Below are the code and all the weights of a small trained network. Each question names an input and a class and asks about switching units off, where a switched-off unit gives its printed mean instead of its output.

import numpy as np


def w(rows, s, z=0):
    codes = np.array(rows[::2]) - 128.0
    scale = np.full(codes.shape[1], s)
    scale[-1] = z or s
    return codes * scale


def norm(h):
    return h / np.sqrt((h * h).mean(-1, keepdims=True) + 1e-5)


def f(y):
    return np.maximum(y, 0)


def log_softmax(a):
    a = a - a.max(-1, keepdims=True)
    return a - np.log(np.exp(a).sum(-1, keepdims=True))


def net(x, mask):
    res = np.array(x, float).reshape(1, 7) / 4 @ E
    u = 0
    for l in range(2):
        y = f(norm(res) @ A[l][:, :-1].T + A[l][:, -1])
        res = res + np.where(mask[u : u + 10], y, B[l][:, -1]) @ B[l][:, :-1]
        u += 10
    return log_softmax(norm(res)[-1] @ U[:, :-1].T + U[:, -1])


A, B = {}, {}
E = w([
[89,37,144,133,48,177],'x0',
[134,145,228,175,102,89],'x1',
[1,169,163,90,158,155],'x2',
[127,129,128,129,129,129],'x3',
[128,129,128,127,127,127],'x4',
[127,127,128,129,129,126],'x5',
[128,127,128,128,128,126],'x6',
],0.0093)
A[0] = w([
[128,123,72,118,107,142,179],'L0N1',
[102,71,201,175,101,126,67],'L0N2',
[3,180,147,104,158,131,66],'L0N3',
[92,14,132,143,34,158,55],'L0N4',
[2,64,149,116,65,164,1],'L0N5',
[146,136,255,149,110,100,160],'L0N6',
[51,114,157,111,120,167,31],'L0N7',
[42,163,227,156,136,120,56],'L0N8',
[89,50,103,112,80,177,86],'L0N9',
[66,127,82,135,167,172,93],'L0N10',
],0.013,0.005)
B[0] = w([
[140,175,128,111,227,83,196],'L0N1',
[94,74,70,98,6,92,193],'L0N2',
[132,185,115,25,57,171,244],'L0N3',
[145,193,132,22,58,162,255],'L0N4',
[131,88,69,236,195,32,240],'L0N5',
[122,129,207,158,70,74,226],'L0N6',
[138,104,96,197,168,62,190],'L0N7',
[134,185,225,144,205,215,221],'L0N8',
[186,138,200,148,197,237,226],'L0N9',
[104,72,60,65,37,70,194],'L0N10',
],0.019,0.0092)
A[1] = w([
[145,133,144,83,132,84,112],'L1N1',
[91,95,136,253,157,81,7],'L1N2',
[86,54,53,207,229,86,44],'L1N3',
[163,77,164,105,147,202,74],'L1N4',
[129,103,87,92,119,216,188],'L1N5',
[155,97,37,107,146,181,83],'L1N6',
[100,84,180,212,150,77,66],'L1N7',
[132,142,73,104,168,139,150],'L1N8',
[107,123,164,161,115,143,100],'L1N9',
[74,127,153,105,125,134,164],'L1N10',
],0.018,0.0019)
B[1] = w([
[93,103,132,174,143,132,218],'L1N1',
[43,214,45,178,167,55,173],'L1N2',
[73,22,122,242,71,230,222],'L1N3',
[84,177,205,189,122,97,180],'L1N4',
[126,82,72,146,189,50,212],'L1N5',
[128,174,199,120,151,186,249],'L1N6',
[98,179,12,121,172,134,194],'L1N7',
[135,82,119,111,87,151,255],'L1N8',
[190,118,64,93,188,156,171],'L1N9',
[216,6,128,150,182,112,170],'L1N10',
],0.022,0.0083)
U = w([
[104,56,119,189,106,204,255],'0',
[173,172,233,113,187,141,136],'1',
[98,182,58,183,156,66,179],'2',
[160,110,167,125,7,75,19],'3',
[116,84,68,23,141,119,2],'4',
],0.018,0.0019)

Each question gives the input, the list of numbers given to net, and the class t.
The units are the neurons (one row each of A and B). Each row of codes is followed by its name. A weight is (code - 128) times the scale printed after its matrix; where a second scale follows, it is the last column's (A, B and U).
mask holds one flag per neuron, layer by layer. A switched-off neuron (its flag False) gives its mean, the last column of its row in B, instead of its output. The means were averaged over made-up inputs and are rounded, as every weight is.
A unit's drop is (log p(t) with every unit on - log p(t) with that unit switched off) / (log p(t) with every unit on - log p(t) with every unit switched off).
The circuit of an input: a set's keep is (log p(t) with only the set's units on - log p(t) with every unit switched off) / (log p(t) with every unit on - log p(t) with every unit switched off). Starting from the 12 units with the biggest drops (on a tie, the unit counted first), units are removed one at a time, each time the one whose removal leaves the highest keep (on an exact tie, the one counted first), for as long as the keep stays at least 0.8.
units of the circuit, in order: the units of the circuit, biggest drop first
top k neurons: the k neurons with the biggest drops, biggest first
top k neurons in layer l: the k neurons of layer l with the biggest drops, biggest first
input [8,1,5,0,-4,0,4], class 2: units of the circuit, in order -> [L0N5]
input [-6,-8,-7,-1,-6,2,-3], class 0: units of the circuit, in order -> [L0N4 L1N3]
input [-8,0,7,6,3,3,-3], class 4: top 3 neurons in layer 0 -> [L0N9 L0N3 L0N6]
input [-2,8,-8,-3,5,-4,6], class 2: top 2 neurons -> [L0N4 L0N3]
input [5,3,5,-7,-2,1,3], class 2: top 2 neurons -> [L0N5 L0N7]
input [-8,-1,-6,2,-8,-1,-8], class 0: top 4 neurons -> [L0N6 L0N8 L0N4 L0N9]
input [-6,-4,-5,4,-4,1,-8], class 0: top 2 neurons -> [L0N4 L0N3]
input [-5,6,-5,-3,4,0,3], class 2: top 2 neurons -> [L0N4 L0N3]
input [8,5,0,-4,2,5,-1], class 3: top 3 neurons -> [L0N4 L0N2 L1N3]
input [-8,-1,-7,7,-4,1,6], class 0: top 2 neurons in layer 0 -> [L0N6 L0N4]
input [-5,0,8,4,-7,8,4], class 4: top 3 neurons -> [L0N3 L0N9 L0N10]
input [2,1,-6,4,2,8,0], class 3: top 2 neurons in layer 0 -> [L0N8 L0N9]
input [2,-4,0,1,-5,7,0], class 1: top 2 neurons in layer 0 -> [L0N9 L0N4]
input [2,0,-7,-8,2,-5,-1], class 1: units of the circuit, in order -> [L1N3]
input [-8,-2,1,0,-2,-6,2], class 4: top 4 neurons -> [L0N5 L0N9 L1N3 L0N6]
input [-8,3,2,-6,8,8,4], class 1: top 2 neurons -> [L0N5 L1N3]
input [1,6,-6,-1,-7,-7,-8], class 3: top 2 neurons in layer 0 -> [L0N5 L0N7]
input [4,8,1,-1,7,8,3], class 2: top 3 neurons -> [L0N3 L0N5 L1N7]
input [1,-1,0,0,-5,6,-8], class 1: top 2 neurons -> [L0N9 L0N4]
input [-1,0,5,-3,-6,-3,2], class 4: units of the circuit, in order -> [L0N3]
input [2,3,0,7,4,2,4], class 3: top 2 neurons in layer 0 -> [L0N4 L0N2]
